Below are the code and all the weights of a small trained network. Each question names an input and a class and asks about switching units off, where a switched-off unit gives its printed mean instead of its output.

import numpy as np


def w(rows, s, z=0):
    codes = np.array(rows[::2]) - 128.0
    scale = np.full(codes.shape[1], s)
    scale[-1] = z or s
    return codes * scale


def f(y):
    return y / 2 * (1 + np.tanh(0.7978845608 * (y + 0.044715 * y**3)))


def log_softmax(a):
    a = a - a.max(-1, keepdims=True)
    return a - np.log(np.exp(a).sum(-1, keepdims=True))


def net(x, mask):
    res = np.array(x, float).reshape(1, 8) / 4 @ E
    y = f(res @ A[0][:, :-1].T + A[0][:, -1])
    res = res + np.where(mask, y, B[0][:, -1]) @ B[0][:, :-1]
    return log_softmax(res[-1] @ U[:, :-1].T + U[:, -1])


A, B = {}, {}
E = w([
[134,175,171,74,208,54,2],'x0',
[143,140,141,108,117,128,140],'x1',
[130,130,126,130,130,127,130],'x2',
[144,25,149,87,84,139,77],'x3',
[129,135,132,128,126,129,129],'x4',
[130,91,219,208,114,43,154],'x5',
[44,114,223,64,181,164,175],'x6',
[221,84,185,199,225,234,126],'x7',
],0.006)
A[0] = w([
[143,160,120,52,71,63,177,51],'n1',
[60,122,107,125,96,92,110,54],'n2',
[177,164,77,25,118,211,108,87],'n3',
[85,143,207,68,140,155,174,32],'n4',
[174,121,227,160,88,55,162,85],'n5',
[164,127,170,84,156,99,50,52],'n6',
[179,216,145,82,173,83,126,173],'n7',
[254,161,69,149,72,83,104,22],'n8',
[123,86,131,138,66,172,177,56],'n9',
[191,194,137,110,86,142,229,140],'n10',
[187,29,183,48,21,160,64,111],'n11',
[107,139,113,109,132,140,114,2],'n12',
[246,126,184,113,169,166,155,9],'n13',
],0.011,0.0062)
B[0] = w([
[139,137,142,216,187,191,45,190],'n1',
[208,165,135,168,152,211,55,164],'n2',
[189,115,191,152,120,2,88,244],'n3',
[173,161,184,52,128,185,191,176],'n4',
[181,134,129,92,133,19,86,191],'n5',
[133,74,58,75,86,193,82,189],'n6',
[96,84,70,155,92,134,196,236],'n7',
[135,140,222,35,157,198,198,201],'n8',
[129,86,93,47,104,161,39,189],'n9',
[91,93,66,138,117,111,155,205],'n10',
[82,174,89,186,140,112,226,254],'n11',
[229,131,127,91,156,159,64,107],'n12',
[95,204,143,181,139,191,22,200],'n13',
],0.018,0.0058)
U = w([
[147,221,123,219,179,202,36,57],'0',
[95,143,108,141,127,106,157,250],'1',
[135,191,188,24,164,167,200,85],'2',
[77,195,51,189,140,86,206,170],'3',
[92,138,106,142,127,95,144,206],'4',
[191,124,134,124,123,2,90,71],'5',
[90,62,30,87,70,144,100,34],'6',
],0.0069,0.011)

Each question gives the input, the list of numbers given to net, and the class t.
The units are the neurons (one row each of A and B). Each row of codes is followed by its name. A weight is (code - 128) times the scale printed after its matrix; where a second scale follows, it is the last column's (A, B and U).
mask holds one flag per neuron, in row order. A switched-off neuron (its flag False) gives its mean, the last column of its row in B, instead of its output. The means were averaged over made-up inputs and are rounded, as every weight is.
A unit's drop is (log p(t) with every unit on - log p(t) with that unit switched off) / (log p(t) with every unit on - log p(t) with every unit switched off).
The circuit of an input: a set's keep is (log p(t) with only the set's units on - log p(t) with every unit switched off) / (log p(t) with every unit on - log p(t) with every unit switched off). Starting from the 12 units with the biggest drops (on a tie, the unit counted first), units are removed one at a time, each time the one whose removal leaves the highest keep (on an exact tie, the one counted first), for as long as the keep stays at least 0.8.
units of the circuit, in order: the units of the circuit, biggest drop first
unit that matters most: the unit with the biggest drop
k most important neurons: the k neurons with the biggest drops, biggest first
drop when u is switched off: that unit's drop, to one decimal
input [-3,5,-2,-5,7,5,7,3], class 2: unit that matters most : n4
input [-5,-6,1,-4,-4,4,5,7], class 0: 3 most important neurons : n13; n7; n11
input [-2,8,-4,6,-4,5,-2,-8], class 0: 3 most important neurons : n1; n2; n7
input [6,-5,-1,6,4,0,-5,1], class 3: 2 most important neurons : n11; n9
input [-1,4,-5,2,-3,5,-3,-2], class 5: 4 most important neurons : n5; n7; n13; n10
input [-7,4,-4,-2,3,6,4,1], class 6: 3 most important neurons : n9; n3; n10
input [7,-2,-7,0,1,8,-3,5], class 5: 2 most important neurons : n5; n11
input [5,8,2,-8,-1,-4,-7,-8], class 0: 3 most important neurons : n1; n2; n11
input [8,4,6,1,2,6,-6,-1], class 6: 2 most important neurons : n6; n7
input [8,-2,3,-1,-4,-7,-6,-4], class 6: 2 most important neurons : n7; n6
input [7,1,2,6,3,-8,-6,3], class 5: 2 most important neurons : n3; n10
input [-7,-5,8,5,6,0,2,-2], class 6: 2 most important neurons : n9; n3
input [4,3,0,-6,3,-8,1,0], class 5: 2 most important neurons : n3; n11
input [-8,1,-3,3,-6,5,-7,-1], class 6: units of the circuit, in order : n9
input [-2,4,-7,-3,4,0,-2,-7], class 0: 2 most important neurons : n1; n2
input [-7,-5,1,-2,-6,-6,4,-8], class 0: units of the circuit, in order : n1; n2
input [6,-2,-7,-1,-1,-2,-5,1], class 6: units of the circuit, in order : n6; n7
input [-2,6,1,2,1,-2,2,6], class 0: 2 most important neurons : n13; n7
input [-2,0,-8,-2,-3,-6,-1,-2], class 5: units of the circuit, in order : n3; n11
input [-4,-7,6,5,0,-8,-1,7], class 5: 2 most important neurons : n3; n1
input [7,-8,-6,-4,-5,-7,2,-8], class 0: units of the circuit, in order : n2
input [2,-2,-3,4,3,1,0,-7], class 0: units of the circuit, in order : n2; n1
input [-5,-6,-8,7,7,-4,2,-1], class 3: drop when n11 is switched off : 1.6
input [-1,3,-5,6,-3,1,3,2], class 3: drop when n1 is switched off : 0.0
input [8,-5,2,2,-6,7,-1,-6], class 6: drop when n6 is switched off : 1.1
input [-4,-5,-1,-8,-7,6,-8,3], class 2: drop when n11 is switched off : 0.1
input [-1,-2,3,0,-4,8,-6,0], class 5: unit that matters most : n5
